The symbols move the items like this.
^: GD->TD, CD->JH, ZQ->HB, SQ->ZT, SM->FZ, BQ->PB, JH->CD, DH->QJ, PB->BQ, HQ->FQ, JB->TL, TD->GD, TZ->DQ, LP->JZ, QM->PN, FJ->TJ, LH->MC, FR->NS, DJ->CR, DC->TH, CN->NM, TL->JB, TQ->CF, MZ->FB, PN->QM, CF->TQ, NJ->RM, ZR->NB, BP->CQ, JZ->LP, TJ->FJ, JN->HH, NS->FR, RM->NJ, HB->ZQ, MC->LH, LZ->LT, DQ->TZ, TH->DC, CR->DJ, FQ->HQ, QJ->DH, LT->LZ, HH->JN, NM->CN, FB->MZ, CG->GS, CQ->BP, GS->CG, NB->ZR, ZT->SQ, FZ->SM
~: GD->ZM, LB->HH, CD->ZR, ZQ->PN, SQ->TH, SM->CR, BQ->LZ, JH->NB, DH->BP, PB->LT, HQ->LH, TZ->JZ, LP->DQ, QM->HB, FJ->MZ, LH->HQ, FR->NJ, DJ->FZ, DC->ZT, CN->GS, TL->TM, TQ->QZ, MZ->FJ, QZ->TQ, PN->ZQ, NJ->FR, ZR->CD, BP->DH, JZ->TZ, TJ->FB, NS->RM, RM->NS, TM->TL, HB->QM, MC->FQ, LZ->BQ, DQ->LP, TH->SQ, CR->SM, FQ->MC, QJ->CQ, LT->PB, ZM->GD, HH->LB, NM->CG, FB->TJ, CG->NM, CQ->QJ, GS->CN, NB->JH, ZT->DC, FZ->DJ
@: GD->DQ, LB->QM, CD->LH, ZQ->JN, SQ->GS, SM->NJ, BQ->TQ, JH->MC, DH->FB, PB->CF, HQ->ZR, TD->TZ, TZ->TD, LP->ZM, QM->LB, FJ->CQ, LH->CD, FR->CR, DJ->NS, DC->NM, CN->TH, TL->JR, TQ->BQ, MZ->QJ, QZ->LZ, CF->PB, NJ->SM, ZR->HQ, BP->TJ, JR->TL, TJ->BP, JN->ZQ, NS->DJ, RM->FZ, HB->HH, MC->JH, LZ->QZ, DQ->GD, TH->CN, CR->FR, FQ->NB, QJ->MZ, ZM->LP, HH->HB, NM->DC, FB->DH, CG->ZT, CQ->FJ, GS->SQ, NB->FQ, ZT->CG, FZ->RM
&: GD->JR, LB->TJ, CD->LT, ZQ->QJ, SQ->FZ, SM->ZT, BQ->NB, JH->LZ, DH->HB, PB->ZR, HQ->CF, JB->TZ, TZ->JB, LP->TM, QM->BP, FR->NM, DJ->TH, DC->CR, CN->NS, TL->DQ, TQ->FQ, MZ->JN, QZ->MC, PN->CQ, CF->HQ, NJ->CG, ZR->PB, BP->QM, JR->GD, TJ->LB, JN->MZ, NS->CN, RM->GS, TM->LP, HB->DH, MC->QZ, LZ->JH, DQ->TL, TH->DJ, CR->DC, FQ->TQ, QJ->ZQ, LT->CD, HH->FB, NM->FR, FB->HH, CG->NJ, CQ->PN, GS->RM, NB->BQ, ZT->SM, FZ->SQ
$: GD->FQ, LB->DJ, CD->JZ, ZQ->NJ, SQ->FB, SM->JN, BQ->TL, JH->LP, DH->GS, PB->JB, HQ->TD, JB->PB, TD->HQ, TZ->ZR, LP->JH, QM->NS, FJ->DC, FR->PN, DJ->LB, DC->FJ, CN->BP, TL->BQ, TQ->JR, MZ->ZT, PN->FR, NJ->ZQ, ZR->TZ, BP->CN, JR->TQ, JZ->CD, TJ->TH, JN->SM, NS->QM, RM->HB, TM->LZ, HB->RM, MC->ZM, LZ->TM, DQ->NB, TH->TJ, FQ->GD, QJ->CG, ZM->MC, HH->FZ, NM->CQ, FB->SQ, CG->QJ, CQ->NM, GS->DH, NB->DQ, ZT->MZ, FZ->HH
§: GD->FB, CD->NM, ZQ->JB, SQ->FQ, SM->CF, BQ->RM, JH->CN, DH->DQ, PB->NJ, HQ->ZT, JB->ZQ, TD->MZ, TZ->QJ, LP->BP, QM->TM, LH->DC, FR->LT, DJ->QZ, DC->LH, CN->JH, TL->HB, TQ->FZ, MZ->TD, QZ->DJ, CF->SM, NJ->PB, ZR->CG, BP->LP, JR->HH, JZ->CQ, TJ->ZM, NS->LZ, RM->BQ, TM->QM, HB->TL, MC->TH, LZ->NS, DQ->DH, TH->MC, FQ->SQ, QJ->TZ, LT->FR, ZM->TJ, HH->JR, NM->CD, FB->GD, CG->ZR, CQ->JZ, GS->NB, NB->GS, ZT->HQ, FZ->TQ

In the rows, 69 stands for zero.

The rows follow the links: the fewer symbols apart two items are, the more alike their rows tend to be.

Each row is also shifted at random along 6 hidden directions that mean nothing.

Some items, each with a row of numbers:
NS
[81,59,72,74,62,53,80,80,80,62,75,67,78,79,65,61,61,82,60,62,73,78,70,70,65,73,76,58,83,77,68,77,75,70,73,52,73,72,72,60,54,59,64,69,73,51]
SQ
[88,73,73,71,71,61,74,72,64,59,59,77,65,62,66,78,61,76,75,65,70,69,64,72,69,70,68,81,86,60,72,75,67,62,82,55,69,79,66,80,74,66,71,77,75,58]
CG
[69,68,71,78,68,72,80,64,67,66,79,64,82,63,91,78,72,95,70,68,76,67,83,62,69,62,61,101,67,60,52,75,65,64,65,89,87,74,74,75,71,55,60,53,69,69]
JB
[60,68,69,68,61,59,78,73,59,71,68,80,72,66,62,75,72,61,63,78,68,65,70,67,73,63,75,66,72,65,71,71,75,73,77,60,61,66,61,71,71,82,70,83,71,74]
NB
[80,81,76,69,75,69,65,71,74,74,70,49,60,67,69,54,66,64,77,68,64,66,76,63,62,69,78,64,62,62,69,69,62,74,75,80,67,71,59,74,79,74,72,61,68,71]
CR
[95,70,59,77,66,71,65,74,62,66,67,76,69,67,64,69,63,84,56,77,68,77,59,77,64,78,60,72,80,78,81,71,78,64,55,51,82,75,86,62,72,66,66,73,70,66]
CD
[110,72,70,93,58,47,67,71,84,68,73,41,71,86,74,63,64,103,57,68,57,77,78,63,43,70,72,75,76,55,55,88,76,77,69,55,71,67,69,62,71,54,63,69,67,61]
DQ
[71,63,82,71,64,54,67,67,83,64,75,62,71,75,63,64,64,68,68,72,65,71,74,63,72,74,87,60,68,72,64,77,61,75,78,79,52,59,63,79,61,70,70,63,70,60]
BQ
[78,93,63,68,80,66,65,79,56,83,54,63,56,55,73,58,65,50,72,65,69,64,72,78,56,54,66,71,58,38,72,56,70,79,77,53,68,82,48,67,98,92,84,74,71,94]
SM
[77,98,55,80,74,79,53,65,62,94,50,52,61,56,69,39,74,55,71,71,68,70,70,73,53,53,60,62,56,43,70,55,65,63,53,74,66,79,63,66,89,86,85,56,62,94]
TD
[68,77,63,74,66,68,59,65,66,70,67,63,64,62,55,65,61,66,63,81,64,73,60,69,64,79,73,72,65,74,79,72,68,66,62,73,61,64,76,76,79,78,73,67,65,79]
JR
[40,75,57,72,64,68,56,70,61,64,70,67,63,53,53,63,62,66,60,80,73,76,66,71,72,86,70,72,68,81,78,65,70,68,64,70,63,77,79,78,71,80,79,66,68,69]
JZ
[118,48,70,67,60,65,74,70,71,52,79,86,79,85,68,94,67,81,61,75,65,68,64,67,73,81,72,76,76,92,75,81,81,74,73,54,70,58,81,67,63,57,63,86,71,58]
DC
[86,63,73,63,73,76,72,69,66,72,61,81,69,81,84,90,77,72,78,61,66,61,67,70,71,61,61,78,74,58,66,71,69,67,75,60,79,68,67,66,80,55,62,83,68,66]
LZ
[36,75,76,62,73,76,74,74,76,75,69,55,65,76,73,59,74,59,74,62,66,68,83,66,64,63,74,55,62,66,68,63,69,77,75,68,72,70,59,58,70,74,70,71,72,72]
TJ
[31,60,75,70,76,71,66,70,76,68,66,74,71,78,76,77,71,63,78,61,70,71,65,71,71,62,76,67,65,52,57,74,58,74,82,65,57,63,63,70,69,67,69,73,69,65]
ZT
[80,76,64,81,72,64,71,66,55,70,57,73,67,56,75,79,60,88,68,68,69,66,64,76,64,65,56,98,80,51,71,71,68,60,69,58,81,77,70,76,89,64,75,71,69,75]
JN
[65,69,63,71,67,71,74,63,56,72,68,76,71,60,64,71,73,68,65,77,72,70,68,70,74,67,63,75,69,69,67,65,72,64,62,77,67,73,75,69,64,74,69,67,68,73]
BP
[74,77,61,83,74,69,57,71,72,75,69,67,69,68,85,79,65,77,70,61,73,68,67,74,66,56,66,79,58,48,58,73,63,82,83,62,63,72,62,65,79,68,77,76,70,79]
NM
[41,80,64,73,72,66,67,72,67,69,59,77,75,62,74,78,52,77,75,68,65,60,60,80,66,68,66,90,74,59,86,74,73,67,68,55,78,72,70,71,91,61,72,73,83,81]
TQ
[77,73,70,50,77,83,76,75,50,67,61,84,59,56,68,80,79,47,75,67,72,63,66,71,81,66,59,70,68,80,83,50,79,64,70,67,74,78,65,72,78,86,69,82,69,72]

From each start, follow one symbol. Which item do you reach?
Answers are names.
---
[44,70,61,64,73,84,62,66,54,55,82,77,68,52,74,90,68,76,72,77,71,70,64,69,85,81,55,98,58,87,78,67,64,68,69,87,78,74,85,86,73,74,68,70,67,76]
~: ZM
---
[79,71,67,67,66,65,79,77,67,74,61,78,75,72,73,73,68,76,64,70,70,67,68,76,62,60,65,72,75,58,71,73,79,73,70,51,74,73,66,55,75,66,65,78,74,70]
$: PN
---
[104,69,65,76,70,71,61,65,67,60,76,72,68,68,69,73,69,83,66,69,73,82,66,73,75,76,73,77,70,72,60,73,59,69,66,79,67,72,78,76,61,71,73,65,62,62]
~: TJ
---
[95,68,52,77,74,73,59,74,64,69,69,74,67,65,74,71,70,79,60,68,80,79,64,78,70,70,58,68,66,65,65,67,71,78,65,65,67,77,78,61,63,72,71,76,64,70]
@: QM
---
[78,78,69,75,73,74,56,74,81,67,75,56,65,69,72,59,60,73,72,65,61,69,70,72,62,74,70,65,64,78,75,70,69,71,72,71,73,67,70,64,71,64,66,67,72,67]
§: CN
---
[80,58,72,54,77,91,67,66,78,67,83,80,69,80,77,77,85,50,77,66,70,68,70,67,80,69,70,54,50,88,69,65,71,80,73,84,64,59,75,66,59,70,61,75,66,72]
&: TM
---
[49,73,62,61,66,70,72,73,63,62,74,79,66,59,59,69,68,53,68,77,72,69,64,70,77,77,76,63,68,83,82,62,71,74,72,69,62,70,67,76,68,85,73,71,73,75]
^: JB
---
[27,62,69,61,79,84,79,69,67,70,74,78,82,69,89,84,80,68,73,63,85,61,74,72,84,52,62,80,55,64,53,67,67,86,75,77,77,72,68,65,63,66,66,72,69,77]
~: HB
---
[86,62,85,56,68,68,72,70,72,58,68,72,61,73,56,70,67,59,76,71,64,74,64,67,74,83,79,57,81,87,82,67,70,62,74,67,64,71,65,78,63,72,69,74,66,51]
~: MC
---
[36,63,75,70,67,60,90,78,69,62,79,73,80,55,72,71,62,83,67,68,77,69,77,69,77,70,68,86,82,80,69,66,69,64,71,72,85,82,67,75,59,68,62,58,81,59]
$: HB
---
[102,79,66,61,83,97,50,66,70,76,67,61,58,69,74,64,78,53,80,60,63,70,66,71,67,72,57,63,49,75,77,60,68,69,63,77,74,69,79,63,81,69,70,73,61,74]
~: FQ
---
[30,65,86,65,71,65,66,71,93,75,66,60,66,88,53,52,67,59,83,61,61,76,64,72,65,78,88,41,85,77,79,73,63,59,71,65,60,62,67,71,59,60,69,64,74,51]
§: MC
---
[22,61,80,69,69,65,76,64,73,69,66,76,70,84,72,83,74,68,71,68,66,65,65,67,70,61,82,66,74,56,61,77,63,69,78,65,58,58,64,71,70,59,69,75,69,66]
^: TJ
---
[46,88,58,80,82,85,55,68,69,69,73,61,70,59,88,67,60,86,73,63,74,68,68,77,66,68,57,94,56,62,71,66,68,74,64,78,83,80,77,67,83,59,69,59,73,82]
&: NS
---
[76,69,64,73,74,68,69,76,64,71,67,69,73,71,76,72,74,76,66,59,74,75,74,78,65,61,58,71,73,58,62,65,71,75,72,60,77,79,70,60,73,67,65,74,70,61]
^: CR
---
[129,66,78,61,66,61,81,71,64,68,61,77,65,73,67,79,71,63,75,71,59,58,70,66,70,65,76,70,78,64,75,72,80,66,81,54,65,68,59,69,82,69,66,85,74,68]
@: HQ
---
[26,80,78,63,81,84,62,64,74,75,69,67,67,60,66,55,61,53,83,70,72,64,68,69,79,77,76,69,62,83,83,60,61,62,61,89,74,71,67,76,73,75,73,48,75,75]
^: CG
---
[64,56,70,72,63,60,75,70,70,59,76,86,82,78,77,92,66,87,66,69,70,68,67,71,75,68,72,87,78,65,56,83,69,72,79,59,73,62,74,70,68,54,63,78,77,63]
&: PN
